Here is a tiny trained network, its code and every weight. The questions are about switching its units off for an input and a target symbol, where a switched-off unit gives its printed mean instead of its output.

import numpy as np


def w(rows, s, z=0):
    codes = np.array(rows[::2]) - 128.0
    scale = np.full(codes.shape[1], s)
    scale[-1] = z or s
    return codes * scale


def f(y):
    return np.maximum(y, 0)


def softmax(a):
    e = np.exp(a - a.max(-1, keepdims=True))
    return e / e.sum(-1, keepdims=True)


def log_softmax(a):
    a = a - a.max(-1, keepdims=True)
    return a - np.log(np.exp(a).sum(-1, keepdims=True))


def net(x, mask):
    ids = ['Γαβεζηλστφψ'.index(c) for c in x.split()]
    T = len(ids)
    res = E[ids] + P[:T]
    u = 0
    for l in range(2):
        r = res
        for j in range(2):
            rows = slice(4 * j, 4 * j + 4)
            q, k, v = (r @ M[l][rows].T for M in (Q, K, V))
            z = softmax(np.where(np.tri(T) > 0, q @ k.T / 4**0.5, -1e9)) @ v
            o = O[l][rows]
            res = res + np.where(mask[u + j], z, o[:, -1]) @ o[:, :-1]
        u += 2
        y = f(res @ A[l][:, :-1].T + A[l][:, -1])
        res = res + np.where(mask[u : u + 12], y, B[l][:, -1]) @ B[l][:, :-1]
        u += 12
    return log_softmax(res[-1] @ U[:, :-1].T + U[:, -1])


Q, K, V, O, A, B = {}, {}, {}, {}, {}, {}
E = w([
[43,145,123,235,112,131,126,132,141],'Γ',
[81,177,141,141,151,54,117,185,57],'α',
[118,85,156,149,142,130,193,126,255],'β',
[149,42,136,44,79,114,152,156,127],'ε',
[144,132,125,91,118,207,124,186,77],'ζ',
[169,76,54,104,135,110,54,170,159],'η',
[51,154,196,133,154,130,192,191,102],'λ',
[8,38,201,127,74,52,171,130,126],'σ',
[19,41,98,152,42,190,130,175,127],'τ',
[117,161,68,186,70,99,87,138,91],'φ',
[150,81,85,151,102,83,109,108,243],'ψ',
],0.0084)
P = w([
[177,95,65,168,156,104,178,45,55],'0',
[40,119,74,114,206,176,80,105,140],'1',
[101,199,71,94,120,157,151,124,161],'2',
[126,66,111,178,194,134,112,183,115],'3',
[71,131,132,118,155,175,61,108,159],'4',
[136,195,96,116,61,156,163,161,158],'5',
[145,75,136,189,119,139,118,214,124],'6',
[114,141,175,138,105,155,66,129,165],'7',
[167,197,120,135,8,150,172,200,163],'8',
[170,62,163,215,65,145,125,255,124],'9',
[149,143,219,152,61,148,58,133,171],'10',
],0.0072)
Q[0] = w([
[139,115,148,110,127,113,126,132,135],'0.h0',
[144,133,123,170,121,121,117,127,124],'0.h0',
[113,131,125,134,122,117,134,145,161],'0.h0',
[147,139,141,125,122,142,121,126,141],'0.h0',
[39,17,144,127,108,149,194,134,223],'0.h1',
[96,137,234,64,148,158,142,170,18],'0.h1',
[53,197,82,156,105,150,65,254,142],'0.h1',
[59,204,177,228,152,98,205,56,109],'0.h1',
],0.038)
K[0] = w([
[120,151,144,115,104,126,113,124,122],'0.h0',
[107,122,104,111,139,156,146,101,114],'0.h0',
[150,119,109,105,118,117,126,121,88],'0.h0',
[123,150,125,141,157,133,118,127,110],'0.h0',
[61,32,123,135,91,150,253,141,204],'0.h1',
[95,136,218,49,140,162,174,164,11],'0.h1',
[91,169,22,213,81,176,124,233,57],'0.h1',
[46,203,216,229,167,76,171,75,127],'0.h1',
],0.03)
V[0] = w([
[108,112,142,129,144,132,113,123,127],'0.h0',
[121,127,138,157,131,114,104,144,133],'0.h0',
[117,134,119,133,109,122,171,130,140],'0.h0',
[148,132,129,144,129,127,129,150,129],'0.h0',
[207,88,231,189,64,138,119,132,103],'0.h1',
[103,123,2,114,184,110,209,37,54],'0.h1',
[122,50,127,163,201,152,93,49,62],'0.h1',
[169,82,187,169,98,132,118,106,96],'0.h1',
],0.0066)
O[0] = w([
[107,131,139,128,137,135,137,110,130,131],'0.h0',
[115,155,146,129,134,116,109,156,129,116],'0.h0',
[118,110,116,128,116,129,144,141,116,132],'0.h0',
[130,139,125,129,124,108,109,159,131,125],'0.h0',
[121,170,82,112,184,102,30,234,148,133],'0.h1',
[208,45,223,193,117,150,162,129,57,1],'0.h1',
[202,108,253,133,104,153,51,122,177,28],'0.h1',
[144,140,123,125,151,109,47,204,150,106],'0.h1',
],0.0043,0.002)
A[0] = w([
[107,88,141,96,159,184,102,162,147,72],'0.n0',
[135,142,35,90,246,183,107,126,125,86],'0.n1',
[33,101,131,135,198,113,102,149,127,46],'0.n2',
[137,112,70,124,239,53,96,97,125,123],'0.n3',
[149,111,137,109,125,29,102,87,75,4],'0.n4',
[169,188,104,158,121,49,162,79,105,61],'0.n5',
[71,108,46,69,155,111,71,78,96,66],'0.n6',
[146,160,150,74,87,183,189,138,151,33],'0.n7',
[129,146,160,98,111,174,150,159,105,110],'0.n8',
[198,178,135,148,163,62,190,108,168,67],'0.n9',
[65,71,60,97,184,99,83,120,116,30],'0.n10',
[123,225,55,127,210,168,141,82,130,160],'0.n11',
],0.011,0.0035)
B[0] = w([
[144,160,193,169,130,84,150,115,152,250],'0.n0',
[88,52,42,87,122,43,126,130,122,228],'0.n1',
[237,153,56,104,145,118,97,96,138,245],'0.n2',
[32,186,103,218,114,144,183,104,101,188],'0.n3',
[142,101,44,96,193,162,88,130,155,142],'0.n4',
[182,121,177,112,82,135,203,97,220,158],'0.n5',
[103,148,231,52,130,152,94,110,109,206],'0.n6',
[177,210,67,171,123,85,112,83,89,196],'0.n7',
[113,112,118,168,151,86,126,92,178,220],'0.n8',
[97,69,120,59,181,182,170,195,151,151],'0.n9',
[159,205,179,155,100,112,164,99,100,214],'0.n10',
[98,125,160,9,106,207,58,128,81,254],'0.n11',
],0.012,0.0022)
Q[1] = w([
[90,164,218,108,97,163,60,93,123],'1.h0',
[69,217,102,3,100,184,109,84,136],'1.h0',
[107,136,149,74,148,147,74,83,186],'1.h0',
[162,99,159,140,175,141,76,200,135],'1.h0',
[144,86,191,204,177,97,86,187,152],'1.h1',
[193,96,108,193,96,125,146,134,143],'1.h1',
[187,98,131,172,205,121,119,168,127],'1.h1',
[93,212,166,28,109,200,52,65,172],'1.h1',
],0.023)
K[1] = w([
[73,205,178,146,157,113,78,147,197],'1.h0',
[128,210,102,100,53,92,94,253,201],'1.h0',
[111,158,139,86,136,114,53,155,131],'1.h0',
[161,117,140,68,141,179,108,68,146],'1.h0',
[96,114,164,100,186,148,106,19,114],'1.h1',
[155,122,120,129,147,136,196,82,75],'1.h1',
[175,83,171,147,120,184,113,76,124],'1.h1',
[118,251,142,94,86,98,58,194,201],'1.h1',
],0.022)
V[1] = w([
[249,148,135,113,50,142,122,100,173],'1.h0',
[175,200,75,129,208,185,136,112,89],'1.h0',
[136,110,133,154,92,165,59,165,9],'1.h0',
[113,155,90,149,94,79,128,74,99],'1.h0',
[108,83,44,100,166,78,78,51,171],'1.h1',
[113,77,98,53,186,125,148,191,108],'1.h1',
[170,169,176,80,165,35,177,130,81],'1.h1',
[174,159,90,128,203,193,99,124,142],'1.h1',
],0.02)
O[1] = w([
[191,69,153,178,86,113,208,55,131,212],'1.h0',
[170,215,118,151,178,154,205,150,119,143],'1.h0',
[159,150,227,165,115,82,100,207,67,151],'1.h0',
[115,133,130,107,58,108,159,159,95,181],'1.h0',
[115,93,19,174,71,119,102,180,100,254],'1.h1',
[94,81,93,170,224,139,97,147,126,171],'1.h1',
[148,108,109,100,205,10,166,111,159,50],'1.h1',
[176,130,100,141,136,205,139,194,169,131],'1.h1',
],0.013,0.0049)
A[1] = w([
[170,124,107,140,129,198,172,148,112,92],'1.n0',
[65,180,119,68,149,54,166,143,116,13],'1.n1',
[128,153,182,116,230,73,116,75,163,86],'1.n2',
[163,118,56,102,118,124,218,120,131,25],'1.n3',
[158,164,198,92,128,155,116,70,163,110],'1.n4',
[150,142,133,129,58,122,224,137,135,191],'1.n5',
[168,106,121,103,124,153,55,64,181,35],'1.n6',
[150,193,134,133,200,115,182,154,172,184],'1.n7',
[147,117,100,166,244,120,156,140,166,26],'1.n8',
[107,187,86,83,91,106,148,118,115,74],'1.n9',
[211,83,173,165,164,101,158,149,120,2],'1.n10',
[72,138,216,131,146,148,142,190,106,15],'1.n11',
],0.011,0.0026)
B[1] = w([
[171,140,137,145,114,91,169,179,182,231],'1.n0',
[114,123,142,216,106,82,112,108,111,180],'1.n1',
[211,46,127,127,126,213,158,127,114,191],'1.n2',
[178,160,102,146,140,137,57,80,168,221],'1.n3',
[117,122,171,117,98,58,89,193,153,194],'1.n4',
[106,117,96,75,170,122,113,128,30,253],'1.n5',
[111,153,163,157,172,181,153,146,89,193],'1.n6',
[87,111,145,101,230,127,136,133,163,204],'1.n7',
[92,144,143,69,5,86,133,112,96,199],'1.n8',
[119,121,152,128,115,175,202,117,135,191],'1.n9',
[54,153,117,174,151,128,147,82,128,207],'1.n10',
[153,179,128,146,133,179,72,78,151,196],'1.n11',
],0.014,0.017)
U = w([
[219,154,154,158,92,123,214,230,73,90],'Γ',
[74,156,213,174,225,119,207,114,123,174],'α',
[126,93,92,226,118,216,161,81,222,25],'β',
[198,18,200,132,111,120,170,105,151,226],'ε',
[62,9,73,115,167,107,31,201,135,217],'ζ',
[67,110,153,251,12,28,210,94,170,135],'η',
[144,131,126,20,112,55,166,123,251,252],'λ',
[196,121,103,129,130,80,135,30,78,81],'σ',
[135,124,206,16,97,41,154,157,62,102],'τ',
[168,168,222,156,68,133,71,103,141,54],'φ',
[46,122,140,79,62,241,225,100,82,54],'ψ',
],0.0023,0.0032)

Each question gives the input, a string of symbols that net reads in full, and the target symbol t.
The units are the heads (4 rows each of Q, K, V and O) and the neurons (one row each of A and B). Each row of codes is followed by its name. A weight is (code - 128) times the scale printed after its matrix; where a second scale follows, it is the last column's (O, A, B and U).
mask holds one flag per unit, layer by layer, with each layer's heads first. A switched-off unit (its flag False) gives its mean, the last column of its rows in O or B, instead of its output. The means were averaged over made-up inputs and are rounded, as every weight is.
A unit's drop is (log p(t) with every unit on - log p(t) with that unit switched off) / (log p(t) with every unit on - log p(t) with every unit switched off).
The circuit of an input: a set's keep is (log p(t) with only the set's units on - log p(t) with every unit switched off) / (log p(t) with every unit on - log p(t) with every unit switched off). Starting from the 12 units with the biggest drops (on a tie, the unit counted first), units are removed one at a time, each time the one whose removal leaves the highest keep (on an exact tie, the one counted first), for as long as the keep stays at least 0.8.
units of the circuit, in order: the units of the circuit, biggest drop first
top k neurons: the k neurons with the biggest drops, biggest first
k most important neurons of layer l: the k neurons of layer l with the biggest drops, biggest first
which heads matter: for each layer, one digit per head in row order, 1 if its drop is at least 0.15 and else 0, layers parted by /
input β η α ψ η ζ λ ζ ε, target σ: units of the circuit, in order : (0.n7 1.h0 1.n3 1.n5)
input φ φ ζ η η ε η, target σ: which heads matter : 01 / 10
input τ ζ α, target ε: which heads matter : 01 / 01
input φ ε ε ζ τ Γ Γ, target σ: units of the circuit, in order : (0.n5 1.h0 1.n5 1.n3)
input ψ τ ζ η ψ η λ τ, target ζ: units of the circuit, in order : (1.h1 0.n1)
input η σ ψ, target β: units of the circuit, in order : (1.h0 1.n3)
input η σ φ, target τ: units of the circuit, in order : (0.n5 0.h1 1.h1 1.n5)
input τ ζ α ζ ψ ψ ζ ζ λ α, target φ: which heads matter : 01 / 11
input ε β α ε β φ ζ ζ, target ζ: units of the circuit, in order : (0.h1 0.n1 1.h1 0.n10)
input ζ ψ σ ζ λ ε η, target α: top 3 neurons : (0.n11 0.n1 1.n10)
input φ Γ φ λ η, target η: top 4 neurons : (0.n1 0.n10 0.n6 1.n1)
input ζ ζ β η β, target η: top 4 neurons : (0.n1 1.n1 0.n10 0.n3)
input ε λ Γ η ζ φ ψ, target η: which heads matter : 01 / 11
input η τ τ ε, target Γ: top 2 neurons : (0.n4 0.n3)
input β α ψ φ ζ, target ζ: top 2 neurons : (0.n1 0.n0)
input α τ ε η ε Γ ζ ζ ζ ζ, target λ: 2 most important neurons of layer 0 : (0.n4 0.n5)
input η ζ λ, target α: which heads matter : 01 / 10
input φ α ψ, target β: units of the circuit, in order : (0.h1 1.h0 0.n5 1.n3)
input φ ζ ε ε α φ Γ ψ ζ φ ψ, target ζ: top 3 neurons : (0.n2 0.n1 0.n7)
input φ ε Γ σ τ, target τ: most important neuron of layer 0 : (0.n10)
input ψ η ζ, target Γ: units of the circuit, in order : (0.n7 1.h0 1.n0)
input λ β β τ β, target τ: top 2 neurons : (1.n5 0.n0)
input ε ζ ζ ψ ζ ψ η η ε ζ, target η: which heads matter : 01 / 11
input Γ ψ τ η, target τ: top 2 neurons : (1.n5 0.n5)
input β λ σ α η α σ λ η σ, target ψ: 2 most important neurons of layer 1 : (1.n8 1.n6)
input α Γ α η ζ λ, target α: 2 most important neurons of layer 0 : (0.n7 0.n1)
input λ ψ ζ ζ τ β λ β η η, target ε: top 4 neurons : (1.n2 0.n11 0.n1 0.n2)
input ε λ σ τ ζ α β, target η: top 2 neurons : (1.n8 0.n4)
input ψ τ φ φ ε ε φ φ, target φ: top 2 neurons : (0.n2 1.n11)
